Below are the code and all the weights of a small trained network. Each question names an input and a target symbol and asks about switching units off, where a switched-off unit gives its printed mean instead of its output.

import numpy as np


def w(rows, s, z=0):
    codes = np.array(rows[::2]) - 128.0
    scale = np.full(codes.shape[1], s)
    scale[-1] = z or s
    return codes * scale


def norm(h):
    return h / np.sqrt((h * h).mean(-1, keepdims=True) + 1e-5)


def f(y):
    return np.maximum(y, 0)


def softmax(a):
    e = np.exp(a - a.max(-1, keepdims=True))
    return e / e.sum(-1, keepdims=True)


def log_softmax(a):
    a = a - a.max(-1, keepdims=True)
    return a - np.log(np.exp(a).sum(-1, keepdims=True))


def net(x, mask):
    ids = ['ΠΦΩαβγδζθμστψ'.index(c) for c in x.split()]
    T = len(ids)
    res = E[ids] + P[:T]
    u = 0
    for l in range(2):
        q, k, v = (norm(res) @ M[l].T for M in (Q, K, V))
        z = softmax(np.where(np.tri(T) > 0, q @ k.T / 4**0.5, -1e9)) @ v
        res = res + np.where(mask[u], z, O[l][:, -1]) @ O[l][:, :-1]
        u += 1
        y = f(norm(res) @ A[l][:, :-1].T + A[l][:, -1])
        res = res + np.where(mask[u : u + 4], y, B[l][:, -1]) @ B[l][:, :-1]
        u += 4
    return log_softmax(norm(res)[-1] @ U[:, :-1].T + U[:, -1])


Q, K, V, O, A, B = {}, {}, {}, {}, {}, {}
E = w([
[167,148,78],'Π',
[172,179,99],'Φ',
[168,72,126],'Ω',
[173,183,110],'α',
[107,217,201],'β',
[185,203,126],'γ',
[16,100,146],'δ',
[181,184,92],'ζ',
[168,177,107],'θ',
[149,124,79],'μ',
[178,184,96],'σ',
[169,182,117],'τ',
[90,253,115],'ψ',
],0.015)
P = w([
[198,8,158],'0',
[129,127,82],'1',
[131,147,73],'2',
[125,153,77],'3',
[121,152,85],'4',
[122,158,93],'5',
[121,155,101],'6',
[121,162,110],'7',
[120,161,119],'8',
[122,165,130],'9',
[120,164,134],'10',
[123,170,143],'11',
],0.011)
Q[0] = w([
[155,120,73],'0.h1',
[132,205,99],'0.h1',
[109,200,100],'0.h1',
[124,2,111],'0.h1',
],0.016)
K[0] = w([
[188,129,80],'0.h1',
[116,200,46],'0.h1',
[109,197,95],'0.h1',
[131,9,136],'0.h1',
],0.014)
V[0] = w([
[241,93,37],'0.h1',
[44,119,72],'0.h1',
[197,255,176],'0.h1',
[124,157,183],'0.h1',
],0.009)
O[0] = w([
[179,77,47,156],'0.h1',
[173,254,179,130],'0.h1',
[81,62,42,253],'0.h1',
[61,71,126,132],'0.h1',
],0.0063,0.0055)
A[0] = w([
[82,106,114,253],'0.n1',
[25,116,221,110],'0.n2',
[224,14,96,45],'0.n3',
[165,84,1,222],'0.n4',
],0.0089,0.0022)
B[0] = w([
[197,168,91,181],'0.n1',
[247,161,154,211],'0.n2',
[115,170,182,175],'0.n3',
[134,162,177,255],'0.n4',
],0.013,0.0086)
Q[1] = w([
[120,5,105],'1.h1',
[115,98,122],'1.h1',
[126,120,155],'1.h1',
[102,118,112],'1.h1',
],0.022)
K[1] = w([
[250,152,158],'1.h1',
[210,121,102],'1.h1',
[143,153,84],'1.h1',
[183,62,125],'1.h1',
],0.012)
V[1] = w([
[247,78,236],'1.h1',
[65,125,115],'1.h1',
[235,254,137],'1.h1',
[208,135,48],'1.h1',
],0.009)
O[1] = w([
[101,81,114,145],'1.h1',
[250,129,146,101],'1.h1',
[91,101,119,251],'1.h1',
[123,93,178,164],'1.h1',
],0.014,0.017)
A[1] = w([
[96,154,125,82],'1.n1',
[154,10,130,253],'1.n2',
[117,101,95,153],'1.n3',
[206,77,176,248],'1.n4',
],0.014,0.0035)
B[1] = w([
[174,92,159,255],'1.n1',
[95,108,6,235],'1.n2',
[83,123,64,217],'1.n3',
[98,167,49,195],'1.n4',
],0.012,0.0031)
U = w([
[161,107,121,14],'Π',
[168,101,131,49],'Φ',
[153,126,119,15],'Ω',
[155,118,126,2],'α',
[45,166,228,185],'β',
[154,149,122,14],'γ',
[180,178,111,125],'δ',
[157,145,119,30],'ζ',
[163,149,114,61],'θ',
[171,140,124,73],'μ',
[75,135,5,242],'σ',
[159,182,110,56],'τ',
[154,240,64,86],'ψ',
],0.011,0.0054)

Each question gives the input, a string of symbols that net reads in full, and the target symbol t.
The units are the heads (4 rows each of Q, K, V and O) and the neurons (one row each of A and B). Each row of codes is followed by its name. A weight is (code - 128) times the scale printed after its matrix; where a second scale follows, it is the last column's (O, A, B and U).
mask holds one flag per unit, layer by layer, with each layer's heads first. A switched-off unit (its flag False) gives its mean, the last column of its rows in O or B, instead of its output. The means were averaged over made-up inputs and are rounded, as every weight is.
A unit's drop is (log p(t) with every unit on - log p(t) with that unit switched off) / (log p(t) with every unit on - log p(t) with every unit switched off).
The circuit of an input: a set's keep is (log p(t) with only the set's units on - log p(t) with every unit switched off) / (log p(t) with every unit on - log p(t) with every unit switched off). Starting from all 10 units, units are removed one at a time, each time the one whose removal leaves the highest keep (on an exact tie, the one counted first), for as long as the keep stays at least 0.8.
units of the circuit, in order: the units of the circuit, biggest drop first
k most important neurons: the k neurons with the biggest drops, biggest first
k most important neurons of layer l: the k neurons of layer l with the biggest drops, biggest first
drop of u: that unit's drop, to one decimal
input α β β τ ψ Ω δ, target ψ: units of the circuit, in order : 1.h1
input δ Π β μ δ δ τ δ μ, target β: units of the circuit, in order : 0.n4, 1.n2
input Φ β Φ τ β δ τ, target β: units of the circuit, in order : 1.n2, 0.n1
input μ γ α θ θ σ Φ Ω δ σ Φ, target β: 2 most important neurons : 0.n4, 1.n2
input Ω δ σ δ θ τ μ β τ β β σ, target β: 3 most important neurons : 0.n4, 0.n2, 1.n2
input μ β γ δ δ δ α α β δ σ γ, target β: 3 most important neurons : 0.n2, 0.n4, 1.n2
input Φ δ α σ δ δ τ δ β, target σ: 3 most important neurons : 0.n4, 0.n3, 1.n3
input τ γ Φ τ β α γ γ δ Φ β Φ, target β: 2 most important neurons : 0.n2, 0.n4
input Ω τ δ β γ β δ β Ω, target β: 3 most important neurons : 0.n3, 0.n2, 0.n4
input θ θ γ β β γ, target β: 4 most important neurons : 0.n4, 1.n2, 0.n2, 1.n4
input δ δ τ τ β, target σ: 3 most important neurons of layer 0 : 0.n4, 0.n3, 0.n1
input γ δ ζ δ γ Φ θ δ σ β γ ζ, target β: 2 most important neurons of layer 0 : 0.n2, 0.n4
input γ γ τ Ω Ω σ β θ Ω σ, target β: 3 most important neurons : 0.n4, 1.n2, 1.n4
input δ τ δ, target β: units of the circuit, in order : 0.h1
input α δ μ δ δ δ β β γ, target σ: 2 most important neurons : 0.n2, 0.n3
input τ Π β ζ τ γ γ δ α δ α, target β: 3 most important neurons of layer 1 : 1.n2, 1.n4, 1.n1
input δ τ Ω δ δ Φ δ δ γ, target σ: 2 most important neurons : 0.n2, 1.n3
input α Φ τ τ θ γ β τ, target β: 2 most important neurons of layer 0 : 0.n4, 0.n3
input β β γ δ τ θ δ γ θ, target β: 3 most important neurons of layer 0 : 0.n2, 0.n4, 0.n3
input α μ θ δ β β μ, target β: most important neuron of layer 1 : 1.n2
input Π δ δ δ, target β: drop of 0.h1 : 2.7
input μ β θ Φ α σ θ α δ δ Φ θ, target β: drop of 0.n4 : 0.7
input β θ δ δ α Π δ τ σ δ Π α, target β: drop of 1.n2 : 0.4
